Below is a small trained network, with its code and all its weights. Each question gives an input and a class and asks what happens when units are switched off, that is, made to give their printed mean instead of their output.

import numpy as np


def w(rows, s, z=0):
    codes = np.array(rows[::2]) - 128.0
    scale = np.full(codes.shape[1], s)
    scale[-1] = z or s
    return codes * scale


def f(y):
    return y / 2 * (1 + np.tanh(0.7978845608 * (y + 0.044715 * y**3)))


def log_softmax(a):
    a = a - a.max(-1, keepdims=True)
    return a - np.log(np.exp(a).sum(-1, keepdims=True))


def net(x, mask):
    res = np.array(x, float).reshape(1, 6) / 4 @ E
    y = f(res @ A[0][:, :-1].T + A[0][:, -1])
    res = res + np.where(mask, y, B[0][:, -1]) @ B[0][:, :-1]
    return log_softmax(res[-1] @ U[:, :-1].T + U[:, -1])


A, B = {}, {}
E = w([
[92,84,34,84,101,105,107,48,223,70],'x0',
[125,121,161,68,203,65,131,169,196,79],'x1',
[134,148,165,185,81,193,104,75,151,113],'x2',
[2,162,149,168,112,141,244,166,210,131],'x3',
[149,174,214,70,151,125,158,74,100,208],'x4',
[113,20,124,174,196,26,157,68,150,130],'x5',
],0.0082)
A[0] = w([
[149,83,144,150,168,76,132,78,86,178,75],'n0',
[77,187,181,161,123,163,186,129,149,142,181],'n1',
[145,148,153,65,197,60,175,122,119,155,159],'n2',
[215,99,118,151,109,155,1,112,92,106,173],'n3',
[63,76,70,142,140,88,156,137,196,67,149],'n4',
[162,96,81,95,140,86,93,117,100,118,16],'n5',
[76,130,68,95,77,149,114,92,198,109,255],'n6',
],0.0088,0.0031)
B[0] = w([
[98,216,95,149,106,155,115,95,54,121,177],'n0',
[152,107,177,104,57,181,129,146,162,182,205],'n1',
[148,136,114,114,153,104,47,100,83,84,199],'n2',
[254,68,151,89,84,172,22,148,162,124,231],'n3',
[136,40,161,139,157,84,99,159,199,92,248],'n4',
[151,111,187,82,119,145,119,147,160,187,172],'n5',
[201,141,101,147,103,139,25,87,84,64,235],'n6',
],0.0096,0.011)
U = w([
[85,207,90,97,231,69,132,112,56,128,118],'0',
[92,48,106,170,213,14,134,175,198,74,104],'1',
[167,97,204,52,114,145,111,165,172,170,122],'2',
[67,236,128,173,73,189,186,183,78,171,187],'3',
[160,146,57,148,96,146,86,62,87,69,170],'4',
[36,92,96,197,86,159,254,132,107,191,145],'5',
[88,160,41,131,183,121,177,106,181,167,2],'6',
[48,87,169,174,130,92,186,7,187,158,63],'7',
],0.0085,0.0053)

Each question gives the input, the list of numbers given to net, and the class t.
The units are the neurons (one row each of A and B). Each row of codes is followed by its name. A weight is (code - 128) times the scale printed after its matrix; where a second scale follows, it is the last column's (A, B and U).
mask holds one flag per neuron, in row order. A switched-off neuron (its flag False) gives its mean, the last column of its row in B, instead of its output. The means were averaged over made-up inputs and are rounded, as every weight is.
A unit's drop is (log p(t) with every unit on - log p(t) with that unit switched off) / (log p(t) with every unit on - log p(t) with every unit switched off).
The circuit of an input: a set's keep is (log p(t) with only the set's units on - log p(t) with every unit switched off) / (log p(t) with every unit on - log p(t) with every unit switched off). Starting from all 7 units, units are removed one at a time, each time the one whose removal leaves the highest keep (on an exact tie, the one counted first), for as long as the keep stays at least 0.8.
units of the circuit, in order: the units of the circuit, biggest drop first
most important unit: the unit with the biggest drop
top k neurons: the k neurons with the biggest drops, biggest first
drop of u: that unit's drop, to one decimal
input [-1,3,7,4,5,2], class 7: top neuron => (n3)
input [-5,-4,-3,6,-3,2], class 5: units of the circuit, in order => (n3; n6)
input [-8,-2,-6,-6,2,5], class 4: top 3 neurons => (n0; n3; n2)
input [-6,-6,7,2,-5,1], class 3: units of the circuit, in order => (n4; n6)
input [-5,4,8,-5,-7,4], class 2: top 3 neurons => (n3; n6; n2)
input [6,0,-7,3,5,-1], class 4: top 3 neurons => (n6; n2; n5)
input [-4,5,7,6,1,-7], class 3: top 2 neurons => (n3; n4)
input [-2,-1,6,1,-2,2], class 3: units of the circuit, in order => (n4; n3; n6)
input [3,4,5,1,6,0], class 4: top 3 neurons => (n4; n5; n3)
input [-6,-4,8,1,-3,-5], class 2: top 2 neurons => (n3; n1)
input [-6,-6,-3,-5,-8,3], class 2: top 4 neurons => (n3; n6; n5; n2)
input [-3,-8,2,4,7,-3], class 3: top 2 neurons => (n3; n4)
input [-7,-4,4,-3,-8,-3], class 2: top 4 neurons => (n3; n6; n0; n2)
input [8,2,1,0,-1,0], class 1: most important unit => n4
input [-5,-1,8,-4,-3,-8], class 2: top 2 neurons => (n3; n6)
input [8,1,5,4,7,6], class 1: top 2 neurons => (n4; n3)
input [1,0,0,-4,6,5], class 4: top 2 neurons => (n0; n2)
input [3,-5,-8,-6,-3,-5], class 2: top 2 neurons => (n5; n3)
input [-2,-4,-5,-8,7,7], class 4: top 2 neurons => (n0; n3)
input [8,3,-3,5,6,1], class 1: units of the circuit, in order => (n4)
input [-7,-1,5,2,8,-6], class 3: drop of n3 => 1.0
input [-3,-4,8,7,8,8], class 5: drop of n6 => 0.3
input [-5,-6,4,-8,2,-6], class 2: drop of n3 => 1.0
input [-5,4,-4,4,3,4], class 0: drop of n3 => 0.3
